Below are the code and all the weights of a small trained network. Each question names an input and a target symbol and asks about switching units off, where a switched-off unit gives its printed mean instead of its output.

import numpy as np


def w(rows, s, z=0):
    codes = np.array(rows[::2]) - 128.0
    scale = np.full(codes.shape[1], s)
    scale[-1] = z or s
    return codes * scale


def f(y):
    return y / 2 * (1 + np.tanh(0.7978845608 * (y + 0.044715 * y**3)))


def softmax(a):
    e = np.exp(a - a.max(-1, keepdims=True))
    return e / e.sum(-1, keepdims=True)


def log_softmax(a):
    a = a - a.max(-1, keepdims=True)
    return a - np.log(np.exp(a).sum(-1, keepdims=True))


def net(x, mask):
    ids = ['Λαβγδεηθξπψω'.index(c) for c in x.split()]
    T = len(ids)
    res = E[ids] + P[:T]
    r = res
    for j in range(3):
        rows = slice(4 * j, 4 * j + 4)
        q, k, v = (r @ M[0][rows].T for M in (Q, K, V))
        z = softmax(np.where(np.tri(T) > 0, q @ k.T / 4**0.5, -1e9)) @ v
        o = O[0][rows]
        res = res + np.where(mask[j], z, o[:, -1]) @ o[:, :-1]
    y = f(res @ A[0][:, :-1].T + A[0][:, -1])
    res = res + np.where(mask[3:7], y, B[0][:, -1]) @ B[0][:, :-1]
    return log_softmax(res[-1] @ U[:, :-1].T + U[:, -1])


Q, K, V, O, A, B = {}, {}, {}, {}, {}, {}
E = w([
[180,152,36],'Λ',
[146,175,39],'α',
[66,126,20],'β',
[118,158,59],'γ',
[182,165,52],'δ',
[108,143,28],'ε',
[138,178,83],'η',
[123,170,79],'θ',
[2,155,48],'ξ',
[45,154,69],'π',
[14,135,28],'ψ',
[54,144,44],'ω',
],0.0081)
P = w([
[101,154,142],'0',
[125,151,88],'1',
[203,103,146],'2',
[105,31,133],'3',
[112,173,63],'4',
[203,110,148],'5',
[93,20,118],'6',
[104,188,47],'7',
[201,108,146],'8',
[81,7,106],'9',
],0.018)
Q[0] = w([
[129,133,99],'h0',
[156,120,241],'h0',
[124,254,131],'h0',
[131,180,30],'h0',
[147,195,14],'h1',
[73,136,99],'h1',
[105,141,93],'h1',
[154,142,121],'h1',
[158,112,114],'h2',
[128,136,149],'h2',
[114,109,115],'h2',
[136,127,120],'h2',
],0.03)
K[0] = w([
[128,149,146],'h0',
[169,40,80],'h0',
[107,108,201],'h0',
[124,193,211],'h0',
[204,130,4],'h1',
[134,111,97],'h1',
[144,122,87],'h1',
[142,132,127],'h1',
[121,149,155],'h2',
[138,124,134],'h2',
[135,135,111],'h2',
[121,131,134],'h2',
],0.033)
V[0] = w([
[233,254,178],'h0',
[146,83,86],'h0',
[129,58,75],'h0',
[172,97,87],'h0',
[110,158,166],'h1',
[141,115,111],'h1',
[158,114,105],'h1',
[113,102,156],'h1',
[129,96,147],'h2',
[165,167,110],'h2',
[87,151,114],'h2',
[119,151,110],'h2',
],0.016)
O[0] = w([
[252,103,31,72],'h0',
[120,174,132,129],'h0',
[99,180,147,137],'h0',
[149,185,113,112],'h0',
[102,122,91,15],'h1',
[142,127,144,173],'h1',
[149,119,149,176],'h1',
[168,140,76,27],'h1',
[153,96,122,27],'h2',
[78,148,130,185],'h2',
[136,166,143,255],'h2',
[113,157,132,225],'h2',
],0.018,0.0044)
A[0] = w([
[115,74,51,20],'n0',
[58,93,106,6],'n1',
[136,136,193,1],'n2',
[66,4,80,231],'n3',
],0.015,0.0065)
B[0] = w([
[253,178,147,152],'n0',
[225,173,144,245],'n1',
[168,98,82,192],'n2',
[75,73,117,253],'n3',
],0.031,0.0064)
U = w([
[101,188,2,158],'Λ',
[112,139,28,177],'α',
[130,170,124,91],'β',
[69,119,55,208],'γ',
[169,140,67,3],'δ',
[55,198,91,224],'ε',
[170,70,102,64],'η',
[117,72,69,175],'θ',
[160,68,173,122],'ξ',
[96,63,177,150],'π',
[179,112,156,15],'ψ',
[117,119,170,161],'ω',
],0.015,0.0079)

Each question gives the input, a string of symbols that net reads in full, and the target symbol t.
The units are the heads (4 rows each of Q, K, V and O) and the neurons (one row each of A and B). Each row of codes is followed by its name. A weight is (code - 128) times the scale printed after its matrix; where a second scale follows, it is the last column's (O, A, B and U).
mask holds one flag per unit, heads first, then neurons. A switched-off unit (its flag False) gives its mean, the last column of its rows in O or B, instead of its output. The means were averaged over made-up inputs and are rounded, as every weight is.
A unit's drop is (log p(t) with every unit on - log p(t) with that unit switched off) / (log p(t) with every unit on - log p(t) with every unit switched off).
The circuit of an input: a set's keep is (log p(t) with only the set's units on - log p(t) with every unit switched off) / (log p(t) with every unit on - log p(t) with every unit switched off). Starting from all 7 units, units are removed one at a time, each time the one whose removal leaves the highest keep (on an exact tie, the one counted first), for as long as the keep stays at least 0.8.
units of the circuit, in order: the units of the circuit, biggest drop first
unit that matters most: the unit with the biggest drop
k most important neurons: the k neurons with the biggest drops, biggest first
which heads matter: for each layer, one digit per head in row order, 1 if its drop is at least 0.15 and else 0, layers parted by /
input ε θ α ε ψ ξ δ, target ψ: which heads matter : 100
input ε ψ η ε γ ε ε β, target ε: 2 most important neurons : n2; n0
input θ θ ψ ω θ ε Λ β, target θ: most important neuron : n3
input ψ ε π, target ε: units of the circuit, in order : n1; h0
input θ ε ε Λ π γ Λ ε, target θ: 2 most important neurons : n3; n1
input δ ξ θ ε δ β ω Λ, target δ: units of the circuit, in order : h0; n0
input ε γ ω Λ Λ, target ε: units of the circuit, in order : n1; n2
input ξ α π ψ Λ, target ξ: 2 most important neurons : n1; n2
input θ ω ε Λ ψ ψ θ ξ, target θ: units of the circuit, in order : h0; n3
input π β ψ α, target β: units of the circuit, in order : h0; n1; n3
input π ε θ ψ ω β ξ ω, target π: units of the circuit, in order : h0; n3
input Λ ε ω γ, target ε: units of the circuit, in order : h0; n1
input β η ε ε α θ π π, target β: units of the circuit, in order : n1; h0
input η β π ω, target β: units of the circuit, in order : h0; n1
input π θ Λ β Λ η ω ε, target π: unit that matters most : h0
input ε δ ε ξ, target δ: units of the circuit, in order : h0; n0; h1
input β δ π δ η δ π, target η: 3 most important neurons : n0; n3; n1
input η β θ η δ γ γ π, target η: units of the circuit, in order : h0; n0; n3
input Λ γ ε γ, target γ: which heads matter : 101
input η γ ω Λ ε ψ Λ α, target η: units of the circuit, in order : h0; h1
input π ε β γ π Λ π γ π ε, target γ: unit that matters most : n1
input θ α π α ε θ β, target ε: units of the circuit, in order : h0; n2
input α π ξ ε, target π: 3 most important neurons : n3; n0; n2
input Λ ψ π β, target ψ: 2 most important neurons : n1; n2
input η ε γ ψ Λ, target η: 2 most important neurons : n0; n3
